In the rows, 128 means zero.
Each row has a class, written after it, and each block has its own classes.
[131 113 123 117 142 176 141 127 127 124 155  97  91 133 144  64 143 110
 166  95 157 111 131  69 108 118 172 125 134 109 130 129 141  90  98 128] | J877
[149 145 153 122 125 109 124 139 166 127 148 149  99 110 111  86 141 139
 146 118 138 110 120 169 127 109 107 117 130 124 114 159 126  54 129 140] | J292
[118 129 149 108 116 181 163 134 123 132 150 118 118 159 131  98 144 113
 151 116 108 130 146 136 144 157 158 108 146  93 141  90 109 102 124 120] | J736
[168 128 175 130 141 136 186 115  50 150 118 148 183 102 149 181 102  74
 169 234 125  73 112 157  76 138  93 114 101 104 112 113 188 164 184 140] | J172
[142 140 117 110 139 155 107 139 125 139 124  96 155 136 117 100 125 128
 135 133 160 133 150 113 141 151 147 139 142 150 136 120 126 126 125 139] | J877
[140 120 122 110 140 178 170 119 130 148 138 120 129 160 122 114 134  84
 154 119 101 135 124 143 131 126 129 101 129 128 157 119 145 138 151  87] | J463
[145 141 119 115 118 160 156 123 142 141 133 113 129 146 124 113 129 136
 104 129 140 123 118 135 135 134 114  80 143 112  87 144 140 104 128 122] | J463
[133 133 136 147 112 137  89 109 145 119 123 138 145 146 129 129 120 122
 151 134 153 144 142 147 117 127 125 138 106 150 130  88  95 111 123 104] | J652
[140 124 133 121 135 140 137 126 149 111 115 124 111 122 132 115 146 139
 127 134 129 104 137 146 119 130 128 127 138 125  98 152 126  86 125 139] | J736
[131 101 128 131 135 156 146 130 100 139 139 112  82 143 154 115 106  99
 127 136 135  98 124 148 114 122 150 111 134 118 143 108 137 113 137 163] | J214
[122 149 133  93 111 168 149 136 185 182 112 128 135 197 199 121 169 127
  87 108 104  90 127 244 139 128 128  88 100 130  96 186 145 153 143 201] | J463
[122 137 130 130 134 109 108 129 128 123 107 130 146 151 118 108 121 137
 127 127 145 151 124  97 112 127 139 160 111 188 128 131 157 171 113 154] | J652
[109 157  93 176 140 146 132 139  64 108 168 119 167 160 161 140  89 187
 101 186 191 171  77  38 117 118 218 136 117 185  53   8 148 152 107 117] | J172
[102 167 107 129 126 118 141 164 166 173  89 149 174 143 206 120 161 131
  40 102 140 106 152 150 161 137 130 101  99 193 131 101 145 148 170 213] | J554
[143 123 136 116 148 142 114 125 125 131 123 125 101 144 131 139 147  87
 107 114 115  92 122 146 132 117 139 128 141 130 125 129 151 134 124 165] | J214
[142 126 127 123 128 147 137 142 125  93 115 131  77 110 123 116 119 141
 113 155 135 124 130 153 119 134 111  92 122 140  83 142 129  54 164 151] | J733
[137 146 128 126 119 112 125 120 154 135 124 136 130 149 119 134 132  96
 140 121 135 120 131 150 137 132 130 122 118 121 113 119  99 128 144 104] | J184
[122 142 136 122 157 110 127 138 126 131  97 136 132 105  83 100 138 106
 127 128 113 152 144 106 136 137 102 129 149 153 116 143 164 103 144 131] | J463
[116 110 130 139 144 159 147 125 128 139 134 119  91 130 146 120 161 106
 116 109 119 123 130  99 118 122 161 125 142 119 130 130 146 119 102 146] | J463
[121 146 132 133 122 115 113 133 151 155 130 125 135 121 134 111 136 132
 127 124 151 116 129 118 136 139 139 131 136 149 129 146 172 176 144 126] | J292
[126 114 110 138 130 129 129 135 126 115 138 105 113 131 125 120 108 155
 112 117 132 112 127 137 132 127 121 117 136 143 134 154 133 118 128 136] | J554
[125 129 121 129 156 137 120 125 143 152 122 110 129 111 127 108 128 120
 136 143 117 129 144 138 140 135 137 128 143 135 123 131 145 155 139 121] | J313
[126 124 105 139 122 160 135 140 120 139 126 120 121 120 112 129 140 120
 143 121 108 106 119 145 137 137 106 133 130 105 132 149 131  76 167 126] | J554
[119 111  97 141 126 161 129 117 124 151 137 131 108 136 126 125 130 101
 141 124 117 137 121 120 139 126 121 118 128 130 150 121 147 120 127 143] | J463
[146 143 137 133 137 117 116 125 132 116 123 141 121 138 134 153 124 140
 111 147 140 114 133 144 107 126 126 127 132 137 137 134 134 128 122 139] | J214
[115 120 123 123 158 111 107 132 135 151 108 119 133 135 137 110 134 128
 117 105 123 120 126 111 134 137 153 150 124 163 133 145 145 146 137 153] | J4
[113 124 115 119 136 132 128 132 104 155 104 103 143 120 125 112 131 113
 126 132 158 119 145  82 123 160 146 133 133 151 141 120 152 114 129 139] | J4
[128 127 125 130 133 135 130 131 120 127 130 130 123 133 150 121  99 140
 128 133 142 139 134 118 118 128 139 138 121 122 144 121 123 124 138 148] | J877
[131 135 147 125 121 105 101 120 141 113 147 157 133 129 117 132 120 148
 136 134 148 105 127 153 124 140 136 132 126 121 132 105 105 118 124 131] | J736
[117 132 116 100 120 129 131 140 127 131 145 130 122 117 127 105 131 122
 170 112 119 106 151 127 138 121 130 135 133 132 154 127 128  48  98 133] | J877
[139 120 102 145 122 126 110 116 162 117 127 116 111 164 121 170 123 124
 108 114 139 123 113 146 139 140 154 141 125 128 119 127  77 168 151 102] | J184
[116 139 141 139 127 124 133 127 145 114 131 132 127 129 147 129 140 134
 112 124 157 129 135 137 143 134 120 130 132 127 132 131 134 125 125 106] | J172
[129 112 137 127 161 148 131 129 143 116 133 144  99  98 141 119 153  96
 165 135  77 107 124 155 127 114 101 133 149 146 120 154 132  69 116 170] | J214
[117 107 140 139 126 141 130 132 120 116  96 121 125 125 137 118 127 116
 136 134 100 152 150 128 123 126 112 148 128 154 130 139 124 120 108 158] | J652
[130 116 110 178 142 189 118 121 138 105 151 116 153 134 153  89 160 152
  88 158 174 196  88   4 121 131 182 127 150 149  87  70  75 213  91 139] | J184
[130 133 116 141 137 136  98 125 134 147 130 128 156 150 146 143  97 117
 161 138 113 109 118 141 127 149 124 116 120 147  95 113 142 166 165 139] | J214
[114 110 115 118 154 135 150 137 125 127 133 117  87 107 143 109 127  94
 113 102 119 113 136 117 133 111 152 122 131 123 136 110 157 109 123 147] | J313
[133 116 118 135 145 172 135 124 122 140 131  96 149 122 145 145 146 114
 149 137 122  88 119 134 107 138 144 132 135 135 102 127 137 106 126 118] | J554
[119 116 125 135 143 126 129 125 113 147  99 114 116 125 137 125 134 119
 115 128 142 113 136  79 111 148 145 131 126 133 118 140 151 125 135 159] | J4
[119 141 135 110 154 143 132 141 117 135 124 122 126 135 130  99 129 101
 149 123 137 137 145 103 128 144 157 144 129 150 138 111 145 120 139 167] | J877
[126 138 144 124 134 139 119 126 124 116 140 147 106 124 131 112 146 126
 108 137 116 135  96 134 132 107 147 137 134 104  91 120 124 101 143 138] | J184
[130 135 131 132 132 123 104 111 141 133 138 151 112 117 149 108 127 131
  96 120 152 151 124 118 137 109 139 132 128 122 168 103 136 127 137 113] | J184
[133 143 144 119 105 182 127 119 140 109 161 123 133 163 146 106 153 152
 126 125 142 138 150 124 137 139 155 102 141  98 142 105 108 136  82 113] | J736
[137 119 132 117 116 128 114 139 150 111 140 123 123 128 138 127 126 170
 104 129 167 125 128 136 115 155 135 123 122 146 154 149 110 148 106 135] | J733
[116 124 116 108 138 130 161 130 139 133 127 105 121 150 121 141 117  93
 125 120 121 127 121 167 142 140 135 134 131 129 117 138 128 175 114 144] | J313
[136 130 133 123 153 119 133 133 122 150 107  99 149 128 109 120 122  89
 133 113 154 104 129 139 120 153 127 143 128 141 133 138 150 147 159 125] | J554
[143 141 125 152 126 151 130 119 137 112 140 130 106 130 140 126 117 135
 120 136 163 134 126 107 130 135 143 124 118 151 120 116 124 120 135 161] | J652
[107 113 139  99 147 136 112 126 122 136 110 115 144 131 131 105 152 124
 120 126 120 122 127 120 121 136 135 143 140 159 130 151 152 135 103 152] | J4
[166 124 116 106 129 137 156 127 144 124 135 105 132 160 103 153 121 129
 131 133 115  92 132 137 114 138 128  94 126 113 124 154 127 178 111 121] | J313
[123 129 105 138 124 157 130 138 174  80 132  98 122  90 153  22 144 135
 155 124 185 126 145 113 142 118 105 116 125 194 108 211 143 117 136 121] | J652
[125 142 118 125 133 143  96 128 141 110 147 137 129 153 136 141 103 117
 141 114 131 125 109 172 135 133 126 127 122 139 108 110 126 113 152 128] | J214
[112 117 128 130 147 126 143 153 147 118 158 143 112 112 127 116 149 155
 143 116  86 112 132 115 155 145 167 145 154 158 145 106  91  95 115 159] | J736
[155 133 145 125 117 121 113 128 146 138 141 150 152 130 120 133 122 104
 140 127 131 106 121 163 130 124 108 109 116 129 135 110 126 145 151 122] | J292
[112  98 103 124 137 129 123 142 138 140 113 135 142 107 142 113 139 127
 120  98 104 125 133 103 144 132 112 133 128 154 163 123 111  82 124 145] | J4
[121 110 117 118 136 140 111 131 139 148 125 125 125 115 144  86 145 152
 112 121 117 110 112 135 141 113 127 125 137 139 108 137 117  55 121 146] | J4
[131 141 118 123 155 136 125 128 135 142 109 127 132 112 115 123 113 119
 115 139 116 153 146 114 139 146 115 114 136 133 128 112 164 140 155 142] | J313
[153 111 135 133 148 160 119 126 141 140 138 131 112 107 139  96 123 127
 143 123 106 117 141 122 126 127 108  99 149 114 163 113 131  75 153 110] | J214
[113 124 135 147 115 119 115 137 157  94 133 153 116 113 128 106 137 155
 122 138 143 139 124 135 112 110 120 125 128 149 129 136 114 125 146 104] | J292
[134 130 150 105 170 173 137 106 176 103 102 117  86 150  92 141 187 134
  85 122  88 121  68  97 114 152 159 136 172 114  32 180 150 170 199 116] | J184
[124 131 125 141 131 130 116 129 116 128 107 107 141 135 110 128 127 123
 123 128 148 126 141 118 113 146 117 134 130 128 131 138 143 138 131 126] | J554
[116 150 124 137 128  96 129 117 145 121 135 163 117 125 117 125 114 132
 115 137 146 146 108 158 139 116  98 131 122 140 132 161 144 151 148 126] | J463
[138 132 135 134 154 132 102 145 127 150 119 123 142 141 136 125 113 130
 131 119 105 133 142 120 125 148 138 132 136 140 133 107 139 130 134 156] | J214
[133 125 121 137 148 168 109 126 138 144 130 137 113 120 165 118 156 111
 136 130 103 119 126 151 134 106 128 137 139 136 135 123 140  83 119 150] | J214
[143  77 107 171 129 136 140 101 162 150 128 137  99 161 106 103 142 192
 158 172  58 129 113  66 127 118  76  85 148 157 141 179 135 200 109 148] | J172
[121 127 118 129 143 112 120 145 133 144 117 110 139 131 111  98 123 129
 126  97 125 128 133 130 140 137 115 143 134 146 148 146 139 126 133 135] | J554
[137 128 155 118 117 175 149 116 116 143 138 133 157 124 139  63 128 151
 136 144 139 159  98  64  96 125 113 107 134 113 104  95 150  91 107 132] | J652
[121 137 144  97 125 135 134 140 139 140 134 147 129 137 125 111 153 123
 135 109 112  96 131 148 134 145 149 127 131 118 127  92 124  70 135 147] | J736
[105 168  87 151  77  65 175 170  91 111 153  88 104  99  81 101 108 115
 190 143 179 103 158  82 166 143 132 148 141 150 131 229 182 160  96 108] | J292
[123 115 139 136 129 147 120 138 125 142 136 137 131 113 144 107 144 138
 151 127  95 123 154 123 137 134 146 136 140 110 147  89 105  76 108 131] | J736
[116 114 135 143 135 119 110 109 121 108 115 145 108 111 134  98 129 136
 105 126 139 149 141  81 121 110 109 116 129 127 154 140 143 131 127 116] | J4
[ 76  80 135 133 161 144 190 178 115 128  73 110 107  91 104 106 178  87
 168 106  48 172 150  81 121 151 142 218 171 116 152 135  64  47 119 129] | J877
[138 152 152 122 112  95 113 130 158 124 149 149 140 118 121 107 115 143
 125 119 175 119 112 150 120 128 112 123 121 123 128 144 143 139 141 109] | J292
[134 134 142 125 151 130 118 126 134 132 128 135 137 136 134 115 140 132
 127 123 140 115 124  90 113 147 162 136 127 136 112 110 156 158 128 161] | J736
[138 130 126 111 125 144 138 137 122 131 135 108 153 152 138 148 108 108
 144 116 110 121 141 163 152 134 139 141 132 116 132 119  95 131 120 121] | J877
[106 126 129 121 129 142 131 141 132 109 127 127 104 103 142 126 130 124
 154 138 115 141 136 154 132 146 120 132 129 152 106 141 126  72 115 141] | J733
[108 123 127 126 133 122 136 122 130 119 129 125  85 124 156 136 126 119
 109 112 120 131 137 126 131 120 158 140 135 127 144 133 145 120 124 126] | J184
[126 137  94 138 103 105 130 141 146 158 116 134 155 153 133 102 120 147
 109 112 154 142 142 121 132 115 121 111 110 144 153 112 116 119 117  94] | J463
[118 125 133 128 149 136 133 153 126 114 125 135 147 115 134 117 138 144
 142 126 100 131 138  95 124 154 148 146 133 143 122 119 135 123 129 158] | J736
[129 108 158 116 134 121 119 128 130 113 128 133  86 113 128 102 121 120
 127 131 151 122 127 167 109 128 126 124 121 128 135 133 117  99 131 126] | J733

Next block, with new classes.
[151  46 145 168 117 150 119  81  94 105 133 108 175 133 166  98 135 156
  76 199 161 134 158 127 158 153  87 164  93  92  80 137 109  92  90 108] | J44
[ 94  90 126 151 160 152 153 145 134 133 118 161  85 141 188 152 159 168
 154 107 106 138 128 119 154 159  95 115  88 146 112  86 135 155 105 120] | J683
[142  91  90 153 137 171 184  95 147 157 141 141 128 200 144 106 144  85
 162  52 167 137 107 128  72 147 151 177  99 118 137  60 160 131 164  89] | J771
[149  56 150 137 102 162 136  87 101  96  90 120 190 112 148 100 117 163
  57 180 133 133 160 101 162 142 118 159  82  77  96 185 123  59  95 113] | J918
[115 156  82 102  88  96 181 135 108 158 131 123 144 124 114 179 112 135
 139 105 144 152  87 122 134 124 126  87 129 154 155 103 104  97 110  77] | J587
[ 90 106 145 130 171 105 128 177 150 103 175 151  83  89 143 186 158 177
 151 125  71 148 134 129 131 135  87 151  67 172 130  73 111 131 130  84] | J44
[165  51 157 146 188 171 126  71 158 120 126 150 123 163 220  86 126  79
 128 118 124 124 143 191 123 110 120 208  96 131 101 100 133 113 104  82] | J458
[112 145  70 140 120 141 185  92 123 138 141 128 132 146 178 131 121  87
 160  94 153 154  62 141  53 138 135 158  95 134 133 129 160 153 157 106] | J587
[128 109  61 152 108 147 197  79 155 145 132 136 134 168 129  71 125  92
 135  60 168 142 111 140  80 117 147 153 117 107 112  95 177 133 145  72] | J771
[ 94 100 123 137 190 146 163 145 143 132 156 170 117 145 169 166 176 146
 137 112 118 138 136 139 147 125  88 128  75 137 118  76  94 145 109  86] | J88
[128  78 109 159 107 152 167  86  89 144 123 104 182 108 173  64 150 148
  80 193 181 119 110 116 104 137  92 123  88  55  86 134 116  80 100 101] | J458
[140  96  94 159 140 112 122 119 139 141 212 120  79 114 163 142 218 151
 184 126 112 109 162 125 163 144  81 116 130 136 155 107 150 196 155 100] | J44
[ 96 175  55  95  48  84 137 135 142 140 142 112 145  98 124 124 108 138
 114  73  97 184  77  94 144  66 119  74  93 164 124 107  96 110 110 125] | J587
[108  72 155 150 179 134 118 133 136 113 150 136  95 131 159 150 164 169
 146 116 115 136 140 119 156 132  76 109  74 161 119  91 110 143 126  96] | J44
[107  92 144 138  97 160 106 100  73  76 143 112 163  93 157 112 140 188
  62 237 153 124 138 115 129 126 101 153 116  83  96 161 118  79 129 105] | J44
[ 97  69 128 138 188 143 156 125 134 135 141 173 101 108 180 126 140 185
 131 147 110 117 132 145 130 144  79 111 110 143 117  73 124 119  97  42] | J458
[123 137  87 167 130 140 181  96 136 141 142 122 134 146 172 107 155  91
 156  57 184 127  97 150  59 147 142 171  90  84 110  97 155 111 120 100] | J458
[119 121 102 134 156 159 145  83 143 155 150 122 125 174 161 141 166  75
 156  60 145 154 118 133  85 156 162 194  82 115 130  97 164 143 138 106] | J319
[124 131 134 159 158 142 140 120 138 118 157 120 118 137 159 159 155 106
 159  58 134 146 115 132  93 150 151 196  61 109 128 107 161 146 151 135] | J44
[132 113 140 120 181 119 121  73 164 130 154 127 133 141 133  88  85  62
 143 148 129 153 149 166 161  91 130 165 119 152 132  87 114 137 131  41] | J771
[137  69 111 169 107 183 156  82 100 128 132 137 132 144 205  79 117 161
  64 191 118 136 128 128 164 149 100 144 104  97 104 162 100  93 104 144] | J587
[155  91 152 130 178 174 122  79 171 146 156 130 131 147 172  93 130  79
 137 133 106 146 148 165 150 109 130 199 105 156 146 129 126 138 136  63] | J319
[133 144 160 129 179 168 105  99 142 105 162 163 168 146 188 125 126  87
 132 152 141 129 141 178  93 111 149 229 121 121 137 140 126 138 156  89] | J88
[138  58 138 170 118 151 124  72  97 113  99  97 162 124 175  66 147 133
  90 173 175 103 156 118 134 144 102 173  91  38  70 149 146  67  76 121] | J458
[150  79 159 156 102 168 130  87  89  80 125 108 151 132 179  90 122 156
  61 189 139 101 151 128 161 109 115 163  90  51  99 170 117  71 120 118] | J918
[174  89 150 161 159 176 137  72 179 143 140 155 135 165 205  70 148  84
 120 144 145 135 130 190 141 101 149 207 104 154 114 108 131 141 143  69] | J522
[172  92 194 147 197 144  97  98 155 107  97 147 102 126 223 104 125  92
 147 132  76 147 170 187 214  97 120 191 111 152 119 125 126 142 100 103] | J683
[141 102  94 126 152 179 177 100 159 148 113 136  91 210 158 107 134  98
 131  51 137 134  98  98 132 102 164 163  71 113 156  73 126 119 161 113] | J477
[163  76 150 140 165 162 140  69 162 126 129 155 133 135 209  88 129  97
 129 132 101 139 149 180 160  87 119 205  80 123 126 123 153 148 138  66] | J918
[105 185 120 121 119  51 150 180 140 152 106 146 126  86 140 151 120 144
 156  85  82 196  95 145 153 117 111 103  90 156 107  87 109 138  75 148] | J683
[147 118 137 124 174 129 138  97 149 135 115 158 139 119 206 108 125  95
 145 155 118 170 152 206 153 113 129 187 107 141 127 123 132 130 114  54] | J683
[148  77 143 176 111 161 160  99  99 123 123 138 162 157 191  90 135 158
  82 206 173 145 116 139 137 170 113 158 101 110  85 119  91  84  93 120] | J522
[106  93 158 153 190 127 149 138 138 143 125 147  80 144 182 134 118 146
 160 129  87 161 131 132 140 151  92 138  70 191 109  83  97 158 113 121] | J506
[ 43 176 164 162 209 138 118 158 112  79 162 153  91 138 221 189 161 151
 244 106 161 158 120 160 122 172  88 150  88 153 132  87 141 178 136  90] | J683
[108 149 109 106  84 111 137 141 148 159 119 101 149  74 121 109 141 128
 117  81  76 196 115  95 192  69 112 100  91 140 119 127 129 132  79 136] | J319
[101 124 136 158  75 177  82 109  51  69 149  83 193 123 187 145 164 171
  47 145 163 127 117  53  83 160 162 127  86  40  69 139 131 100 122 195] | J364
[117 124 137 174 128 175 126  96  86  91 143  98 170 175 161  51 146 172
  90 197 220 109 108  78 119 138 107 140  82  63 111 149  70  71 168 116] | J477
[123  52 137 177  96 179 136 106  79  49  91 134 150 144 208  94 149 164
  75 187 165 136 158 134 127 140  69 167  89  72  45 158 126  70  76 129] | J918
[ 91 165 113 104  76  82 145 175 143 133 134  96 139 102 110 158 102 124
 136  68  90 182 103  94 147  84 122 120  71 173 100 100 113 143  94 153] | J506
[ 96  74 138 141 108 181 117  99  96  66 110 133 168 171 168  83  99 182
  51 217 195 129 158 100 146 128 108 181 101  85  79 139  88  37  93  77] | J477
[ 86  84 136 137 197 168 130 114 148  86 135 132  96 118 181 139 163 130
 141  82 114 131 131 128 166 118  95 135  66 130  96  81 124 119  94  88] | J458
[124 135 105 100  81  84 152 161 139 154 147 102 132 107 104 151 138 133
 128  83  91 179  74 101 158  76  99  81  69 154 127  82  95 142 116 172] | J44
[139 107 173 150 170 142 132 114 168 113 179 137 133 147 163  94  71  88
 146 115 105 147 135 160 144  93 117 167 114 179 133 103 109 155 136  75] | J771
[117  63 160 183 112 219 143  86  74  52  99  97 145 179 172  36 109 143
 105 185 198 136 114  92 140 126  66 106 117 104  85 166  90  78 126 159] | J771
[194  82 150 137 158 173 135  85 164 110 123 137 129 153 168  53 127 114
  95 152 101 110 137 134 172  94 145 222 107 111 142 163 127 110 168 115] | J477
[ 89 136 116 162 191 118 155 142 138 109 164 152 115 130 174 155 184 151
 156 105 153 135 129 123 113 149 111 158  95 138 105 108 145 169 134  72] | J477
[ 73 134 167 142 140 138 130 127 153 127 162 152 102 111 176 155 164 144
 145 177 131 133 138 133 107 129 119 144  94 173 121 111 113 142 137  95] | J364
[ 89 100 160 146 196 157 141 137 133 140 112 164  77 138 170 111 126 196
 145 138  88 148 137 127 158 153 102 123  80 162 128 114 116 141 138 119] | J506
[136  69 100 147 100 208 140  81  95 108  91 129  97 143 187  10 113 170
  78 245 144 105 130 138 167  71  63  89 148  92 134 170 107  78 149  75] | J587
[128 129  52 147 106 184 193  87 136 174 138 138 123 165 165 101 140 116
 131  73 145 131  74 117  83 142 152 134 103 111 154 130 162 142 175 121] | J587
[153  98 152 157 160 185 119  85 167 113 134 146 131 159 191  85 134  96
 126 140 138 144 130 160 155 128 148 198 102 153 114 115 121 126 131  99] | J522
[116 168  99 104  84  81 158 148 153 142 118 112 150 113 114 118 145 129
 114  73 129 175  93  78 150  61 136 111  75 147 122 112  90 102 119 129] | J477
[ 65 132 146 126 156 177 117 155 127  94 157 128 122  95 154 149 135 158
 141 106 123 113 102  92 101 129 112 117 103 126 122 144 157 149 136 140] | J458
[130 155  79 123  46  96 158 144 157 119 134 106 129 135 119 110 145 132
 132  53 127 169  70 105 163  77 125  91  90 161 109  74  95 106 105 142] | J522
[138  80 150 143 179 173 125  75 152 125 131 156 128 123 218  94 114  85
 117 143 105 134 141 175 107 127 141 229 102 113 100 127 166 131 103 106] | J458
[163 114 163 150 175 136 144  87 157 109 145 165 143 133 190 123 130  96
 146 136 124 136 160 216 155 120 127 228 108 132 124 127 138 127 121  46] | J918
[ 90  96 141 145 186 145 130 133 135 120 133 149 102 137 169 139 150 172
 141 123 100 153 145 128 157 162  99 142  73 167  97 104 115 146 120 116] | J506
[ 75 147  93 127  59 102 140 151 159 102 132 149 103  76 139 153 151 182
 142  92  65 182 121  96 201 117  98 122  99 171  98  41 112 114  56 125] | J364
[161 135 183 168 149 149 127  86 164 133 158 143 137 137 204 100 118  86
 142 147 119 146 136 185 141 118 143 195 117 157 126 120 112 155 125 109] | J364
[ 96 177  83  91  84  81 157 172 143 135 128 112 143 116  94 150 127 144
 114  65 119 175  96  72 166  78 137 104  80 126 128  95 100 104 104 132] | J477
[ 76 226 132 119  27  55 135 177 142 111 173  95 164  54 116 166 134 156
 156  80 110 175  79  81 117  91 134 114  78 156 127 109 112 125 116 154] | J364
[107 113 148 163 149 146 135 113  83  97 146 116 143 139 168 107 160 169
 103 176 161 139 122 144 113 158  92 150  90  94  91 129  92  74 114  94] | J319
[131 143  66 181 167 119 177  87 135 160 150 130 142 151 178 163 200  57
 173   4 188 137 108 152  28 210 179 210  81  70  89  69 194 144 105 117] | J458
[119 136 169 157 150 120 158 150 130 128 179 158  83 130 195 149 143 175
 177 142  98 137 109 159 147 135  89  88 126 180 156  96  93 170 135 119] | J364
[109 139 113 132 148 172 193 118 132 107  94 138  98 199 153 133 113 103
 143  53 172 140  84 116  89 120 168 180  85 104 138 116 154 109 150 126] | J477
[215  45 196 156 201 155 145  77 167 144 122 130 119 144 214  79 132  43
 101 167 103 154 165 229 170  59 113 213  70 144 115 135  95 125 120  80] | J44
[133 109 122 146 111 160 187  98 147 100 141 133 118 166 160 149 140 115
 154  47 139 121 112 135 125 136 140 186  77 117 129 129 158 124 138 121] | J918
[120 126  95 146 136 151 227 100 140 156 123 153 133 160 154 157 134 106
 151  56 153 150  90 143  83 165 158 187  53  96 135  91 163 124 135  93] | J918
[102 148  98 157 152 182 188 117 138 141 146 119 118 159 166 142 147  78
 169  43 142 178  83 132  91 159 141 177  76 122 125 102 157 158 123 132] | J319
[ 99 174  79 105  87  88 136 143 149 138 133 120 132 103 125 156 118 106
 123  68  91 182  92 119 164  80 125 123  84 154 108  84 107 117  88 131] | J587
[100 145 101  95  75  90 160 164 147 107 127 123 144  96 117 172 118 127
 134  58  83 176  98 112 166  79 108 134  62 135 104  90 137 129  85 135] | J918
[122 139 166 141  70 130 132 117  75 105 171  99 180 148 144 133 112 165
 116 229 196 110 112 123  91 165 120 126 130 100 134 168  89  92 141 141] | J364
[ 93  91 143 152 194 174 133 141 145 140 156 146 109 112 167 145 172 157
 125 115  74 160 138 112 165 161  96 141  76 150 111 106 127 159 102 118] | J319
[140 112  82 154 125 131 197 109 129 155 143 119 121 145 142 155 196 102
 159  74 162 157  99 131  89 165 131 159  70 111 129  99 142 130 142 130] | J44
[ 97  85 122 150 195 168 134 135 140 134 161 144 107 128 170 154 186 162
 132  83  89 157 151 113 160 170 101 131  79 138 116  97 136 154 102  98] | J319
[106 112 127 155 171 153 150 139 147 126 144 160  93 137 165 122 163 176
 160 133 126 147 115 131 167 158 101 107 103 160 134  90 116 142 129  93] | J522
[137 111  86 159 122 172 186  70 149 162 140 128 118 174 162  81 153 107
 155  43 180  90  77 125  64 130 148 147  99  97 135  80 163 125 160  90] | J458
[148  90 169 144 193 181 133  81 158 131 116 145 102 177 199  98 113  84
 132 125  99 158 137 171 150 126 144 219  71 169 113 110 106 134 139 126] | J506
